Here is a tiny trained network, its code and every weight. The questions are about switching its units off for an input and a target symbol, where a switched-off unit gives its printed mean instead of its output.

import numpy as np


def w(rows, s, z=0):
    codes = np.array(rows[::2]) - 128.0
    scale = np.full(codes.shape[1], s)
    scale[-1] = z or s
    return codes * scale


def norm(h):
    return h / np.sqrt((h * h).mean(-1, keepdims=True) + 1e-5)


def f(y):
    return y / 2 * (1 + np.tanh(0.7978845608 * (y + 0.044715 * y**3)))


def softmax(a):
    e = np.exp(a - a.max(-1, keepdims=True))
    return e / e.sum(-1, keepdims=True)


def log_softmax(a):
    a = a - a.max(-1, keepdims=True)
    return a - np.log(np.exp(a).sum(-1, keepdims=True))


def net(x, mask):
    ids = ['αβγεζημτφψω'.index(c) for c in x.split()]
    T = len(ids)
    res = E[ids] + P[:T]
    u = 0
    for l in range(3):
        q, k, v = (norm(res) @ M[l].T for M in (Q, K, V))
        z = softmax(np.where(np.tri(T) > 0, q @ k.T / 3**0.5, -1e9)) @ v
        res = res + np.where(mask[u], z, O[l][:, -1]) @ O[l][:, :-1]
        u += 1
        y = f(norm(res) @ A[l][:, :-1].T + A[l][:, -1])
        res = res + np.where(mask[u : u + 4], y, B[l][:, -1]) @ B[l][:, :-1]
        u += 4
    return log_softmax(norm(res)[-1] @ U[:, :-1].T + U[:, -1])


Q, K, V, O, A, B = {}, {}, {}, {}, {}, {}
E = w([
[152,190,82,83],'α',
[64,108,112,178],'β',
[133,150,146,135],'γ',
[9,112,72,70],'ε',
[204,172,139,2],'ζ',
[83,154,82,126],'η',
[95,102,96,111],'μ',
[132,166,74,152],'τ',
[158,131,90,193],'φ',
[155,137,83,163],'ψ',
[74,166,95,162],'ω',
],0.017)
P = w([
[77,98,118,122],'0',
[191,145,189,254],'1',
[169,98,151,206],'2',
[29,235,115,144],'3',
[104,219,123,139],'4',
[68,105,111,119],'5',
[152,157,130,151],'6',
[70,131,150,103],'7',
[73,179,143,153],'8',
[71,129,125,175],'9',
[32,105,127,118],'10',
],0.0072)
Q[0] = w([
[51,144,114,158],'L0H0',
[112,98,134,202],'L0H0',
[123,8,91,155],'L0H0',
],0.011)
K[0] = w([
[254,115,185,74],'L0H0',
[96,162,76,79],'L0H0',
[77,167,126,110],'L0H0',
],0.0076)
V[0] = w([
[63,120,230,105],'L0H0',
[88,97,188,2],'L0H0',
[73,185,87,154],'L0H0',
],0.0086)
O[0] = w([
[238,180,254,194,70],'L0H0',
[154,196,223,18,2],'L0H0',
[64,132,171,148,204],'L0H0',
],0.0091,0.0082)
A[0] = w([
[120,158,117,195,187],'L0N0',
[61,2,201,118,141],'L0N1',
[67,29,11,128,249],'L0N2',
[156,43,96,108,236],'L0N3',
],0.0095,0.0019)
B[0] = w([
[114,108,218,160,164],'L0N0',
[206,120,63,238,148],'L0N1',
[162,202,196,142,251],'L0N2',
[105,254,68,121,143],'L0N3',
],0.0059,0.017)
Q[1] = w([
[174,94,86,51],'L1H0',
[220,58,216,89],'L1H0',
[211,3,114,229],'L1H0',
],0.0071)
K[1] = w([
[164,82,167,166],'L1H0',
[172,2,74,70],'L1H0',
[205,146,46,13],'L1H0',
],0.006)
V[1] = w([
[96,167,77,2],'L1H0',
[168,171,108,23],'L1H0',
[74,19,60,210],'L1H0',
],0.0052)
O[1] = w([
[201,231,122,255,33],'L1H0',
[244,179,138,81,1],'L1H0',
[182,4,35,111,246],'L1H0',
],0.009,0.0056)
A[1] = w([
[150,132,107,163,133],'L1N0',
[122,28,135,184,150],'L1N1',
[171,88,118,6,254],'L1N2',
[117,87,107,103,112],'L1N3',
],0.012,0.0029)
B[1] = w([
[83,132,148,114,143],'L1N0',
[139,107,204,111,246],'L1N1',
[105,248,76,112,126],'L1N2',
[141,156,130,208,150],'L1N3',
],0.011)
Q[2] = w([
[180,122,153,159],'L2H0',
[126,101,138,193],'L2H0',
[168,170,2,132],'L2H0',
],0.0086)
K[2] = w([
[176,180,255,107],'L2H0',
[155,238,163,129],'L2H0',
[195,50,227,127],'L2H0',
],0.0077)
V[2] = w([
[240,61,186,138],'L2H0',
[111,167,53,85],'L2H0',
[236,157,254,216],'L2H0',
],0.0076)
O[2] = w([
[243,133,121,24,4],'L2H0',
[184,183,130,254,48],'L2H0',
[177,56,116,89,15],'L2H0',
],0.0086,0.0033)
A[2] = w([
[174,135,136,194,117],'L2N0',
[83,104,227,135,147],'L2N1',
[1,255,68,117,183],'L2N2',
[112,114,45,141,249],'L2N3',
],0.0083,0.0012)
B[2] = w([
[161,184,202,114,133],'L2N0',
[83,236,173,162,221],'L2N1',
[57,254,167,59,255],'L2N2',
[161,66,172,61,193],'L2N3',
],0.0075,0.0057)
U = w([
[145,122,65,166,59],'α',
[129,200,192,140,58],'β',
[79,25,180,70,198],'γ',
[169,149,112,120,66],'ε',
[119,180,182,156,31],'ζ',
[130,85,2,177,119],'η',
[182,121,142,145,122],'μ',
[121,88,233,40,101],'τ',
[112,97,155,115,14],'φ',
[128,51,5,159,183],'ψ',
[144,253,130,90,253],'ω',
],0.008,0.0038)

Each question gives the input, a string of symbols that net reads in full, and the target symbol t.
The units are the heads (3 rows each of Q, K, V and O) and the neurons (one row each of A and B). Each row of codes is followed by its name. A weight is (code - 128) times the scale printed after its matrix; where a second scale follows, it is the last column's (O, A, B and U).
mask holds one flag per unit, layer by layer, with each layer's heads first. A switched-off unit (its flag False) gives its mean, the last column of its rows in O or B, instead of its output. The means were averaged over made-up inputs and are rounded, as every weight is.
A unit's drop is (log p(t) with every unit on - log p(t) with that unit switched off) / (log p(t) with every unit on - log p(t) with every unit switched off).
The circuit of an input: a set's keep is (log p(t) with only the set's units on - log p(t) with every unit switched off) / (log p(t) with every unit on - log p(t) with every unit switched off). Starting from the 12 units with the biggest drops (on a tie, the unit counted first), units are removed one at a time, each time the one whose removal leaves the highest keep (on an exact tie, the one counted first), for as long as the keep stays at least 0.8.
circuit, biggest first: the units of the circuit, biggest drop first
k most important neurons: the k neurons with the biggest drops, biggest first
drop when u is switched off: that unit's drop, to one decimal
input β ζ ω φ γ β η, target ω: circuit, biggest first -> (L0H0, L1N1)
input α β α, target ω: circuit, biggest first -> (L1H0, L1N1, L2N2)
input ζ β τ β β β β φ, target ω: most important neuron -> (L1N1)
input ψ β β γ ψ φ ζ φ α ψ ζ, target ω: 2 most important neurons -> (L2N2, L1N2)
input γ μ φ, target τ: circuit, biggest first -> (L0H0, L2H0)
input β β φ, target γ: circuit, biggest first -> (L2H0, L0H0, L1H0)
input γ ζ β β η, target ω: 2 most important neurons -> (L2N2, L1N2)
input φ ζ ψ β φ μ, target ω: 2 most important neurons -> (L2N2, L0N3)
input β ε β β ω β ζ γ, target ω: 2 most important neurons -> (L1N2, L2N2)
input β ζ β γ α ω μ τ, target ω: circuit, biggest first -> (L0H0, L1N1)
input β μ ζ ω γ φ, target ω: circuit, biggest first -> (L1H0, L0H0)
input α ζ ψ γ β φ τ, target ω: circuit, biggest first -> (L0H0, L1H0)
input γ ψ β γ ψ β β ζ, target ω: 3 most important neurons -> (L1N2, L2N2, L1N3)
input φ φ α, target ψ: circuit, biggest first -> (L0H0)
input ζ η β, target ω: circuit, biggest first -> (L1H0, L0H0)
input γ β φ ζ μ, target ω: 2 most important neurons -> (L2N2, L1N1)
input ζ μ ζ α ψ ψ, target ω: drop when L1H0 is switched off -> 0.2
input β γ α β φ ζ ω ψ, target ω: drop when L2N3 is switched off -> 0.0
input β μ ψ, target γ: drop when L2H0 is switched off -> 0.4
input γ β ω β β φ ψ, target γ: drop when L0H0 is switched off -> 0.3
